Each row is followed by its group and then its class within the group.
[ 31  -1  10   1 -11  21  -9  -2   4   9   8   7   3 -11   7   4   3  -1
 -18  16  -9  -7  18 -15  -3 -23 -13  -6   8   8 -14   6  40  43   0  -7
  -8 -24  -3  -2   3  -5   1   8  -4   0   2  -9   2  -1  23   9   0 -12
   4  -1   2  -6  -9  -9   4  12 -14  -4  -2  -7  20  -1  -5  -1 -11  26
  -6   2  -7   8]
K/(89)
[  0 -14  -6   6   1 -18 -12  -3   2 -10  -5 -13  -2  14   3  -1 -12   6
 -11   3   2 -36  -4   7 -10   9  -5   1   9  -7  -4   0   5 -13  -1  -4
   8  13  -9  -3   1  11  11  -1  -1 -19  10  24   6 -15  15  -1  -1  -7
  -7  -4   1  -4   3  15   3  -9  -3   6  -7   3   8   0  -6   8  -4 -15
   8   4  10   5]
S/(95)
[  4  -3 -10   4   0 -20   1   2  -1  -2   2  -3 -16   8   0  -1  12  11
 -12  -4  -2   1 -10   7 -13 -11  -7  -3   1   4  -9  -4   1  17  -7   4
   6   9  -4  -4  -9  -4   4   2   3  -3   9  27   3  -9  10  -7   5  -2
  -9   2  -7 -11  -7  12   2  -8 -11  12 -14   7 -10  -2   0  -3   2 -15
  12   5  -7   9]
S/(94)
[ 14   0   5   4  -4   9   0  -4  -1   3   8  -4   3   4  -2   2   2  -1
 -18   3   5   0   2  -1  -2   9   8   2   4  -2  -3  10  23   3   3  -4
   5  -8  -9  -4  -2  -2 -10  -9  -1  -2  -8  21  -7   2  13  -7  -6  -5
  -2   0  15  -6   2   0   0  10 -10   4  -9   0  -3  -8   0   2  -7  10
   2   0  -3   4]
S/(95)
[ -4 -13 -41 -23   1 -38  -8 -16   4  -3 -11   3 -20  -6  14 -17  16   1
   2  19 -11   6  -7 -21   5   3  29 -13   1   4 -18  30  12  87  -7   0
  20  -3  -4   8  -1  13 -21 -15  18  36  36  44 -21   3   1 -33   4  48
  12   1 -18   0   3   6  -4  16 -43  12 -12  18 -34 -13  -6  -7   2 -28
   4  -2  -1  16]
K/(100)
[  5  -7  13  -5  -8  18   0  -4 -69   4   3 -11  12   1 -34   1  14  -5
  -9 -45  -5  -7  13   3 -35  29   0  -4   3   6 -12   7  37  40   0   1
  -1 -22  -2  -2  -2  -3   7  -1  -3 -15  -7 -13   0  -4  10  18   7   6
   5  -4  -7  -4  -6 -12   5  10 -11  10   0  -1  -5 -11   6  -5   1  18
  -3 -16  -6   2]
K/(89)
[ -1   3   8  -1   1 -26   0   0   2  -8   0   7  -1  -3  -1  -5  15   5
 -21   0  -2  -6   9  -8  -8   1  10   3  -2   4   5  11  11  87   2  15
   9 -19  -3  -4 -10   0 -15   9   6   8  22   7 -11  -5   9  -8   5  16
  -8  -3   2  -9   2  18  11   9 -13   6  -7  10   2  -9   0  -6  11   8
   0  -5   1  13]
K/(89)
[  7  12  26  14  -8  17  -8   0   0   1   3  -7   3   8   0   5  -9   0
   4  12   3   3   4  -4 -13  -8 -10  10   7  10   8  -5  28 -29  11   1
  -9   7  -6  -5  -3  -7   9   4   4 -23  -8   4  10 -10  16  17   0  15
  30   3   5  13   2   9   1 -11   2  -3  -2 -30   1   8  -7   4   5   8
  -1   0  -1  16]
S/(94)
[  0   4  -7  -4 -10 -20 -13   1   0   4 -14  -1  -3  19 -15  -4   6  -1
  15  23   9  24   4 -35   2  -2  -5  -2   2   3  -1  -8   8  77  -2   1
   2   7  -1  -6   1  -6  -1  -4   3  11  11  14   0   1  14  10  -7   8
   1  10  -5  -9  -5   9   3  -1 -14   6 -10   7  -3   2  -6   3  -2   3
   8  13   9 -12]
K/(100)
[ 35  -1  -4   3  -4  32  -9  -1  16   2   2  -7  11   7   0  -3   9  -7
   5  19   2  -1  15 -14   2   0  -5  -5  11  14  -3   1  28  27   1  -1
 -12  -6  -6  -6  -1  -2   4   9  -8  20 -19 -20  11  -3  16  21   3  -1
  -5   2   2  -2   5  -6  -1   6   2   1   7  -9   8  -1  -8  -3   1  24
  -6  10  -2  -3]
K/(89)
[ -4   0 -20   3   8 -43  -1  -4   5 -12  -8  24   0  -1   2  -7  -5   7
 -21  10  -4   3 -14  -5   0  16   3   9   3  -2 -17   6   6  56  -3   6
  20  11  -8   9  -5  10   2  -9   5  -4  24  46  -8  -4   4 -12  -5  14
   4   5  -3  -4  -3  22  -7  -7 -23   3 -13  15 -10  -3   0   0  -2 -38
   4  -1   3   4]
S/(94)
[  1   1   2  11  -7  18  -2   3   2  -7   0 -20   5   8  -5  -9  -3   3
 -19  -8  -5  -4  19   2  -7   4 -12   2  -3   1  -2   4  49   6  -3  -1
  -6  -6  -5 -11   1   3   9   3   0 -21  -2  -3  -3  -9  21  11   1  -7
  -2   6   3 -11   1  23   8  -1  -2   6  -5   0  18   6 -19   0  -6  10
  38   7   4  21]
S/(95)
[  9  -2  -3 -16  -7 -15  -9  -2   0  -7  -4  -4   1  -5   9 -16  12  -3
  13  30  -6  -2  11 -24   3   2   6 -13 -12  22  -8   5  15  87  -1   3
   4  -4   2  -3  -4   4 -13   6   9  10   6   3   5  -8   6   9   0  18
  -2   6  -8 -16  -2  -3   0 -30 -25  15 -13  -3  -5  -5  -9  -6   2   3
   5   8  10   7]
K/(100)
[ 14   1 -10  15 -10 -62   0   2   5   1  -9  -3  -5   1   3   4   1 -12
  62  23  -5  11  -6 -23   0  -3  -2  -5   4   9  -3 -18 -31  87 -23   0
   7  19  -2  12 -12  14  -8   4  -9  -6  19  -1  -2 -12   3   5  15   7
   3   3  -3 -13  -4  15  -2  -1   1  18  -4   1 -10  10  -9  -5   5  -5
  -6  -4   6  18]
K/(100)
[  1  -3  -9  -7  -4  -7 -13  -3   4  -3   5  -9  10  -1  -4  -5   9   0
 -30  14  -8 -13  -4   4 -11   4   0   2  -6   6  -8  14  41  74  -6 -12
   9 -13   0  -8  -3   6   9   2   1  -1  15  24  -3  -4  18 -11   6  14
  -4  -6   8 -13  15  18   5   9 -21  10   5   9  -4  -9  -6   4   2   3
   0   4  13   4]
S/(95)
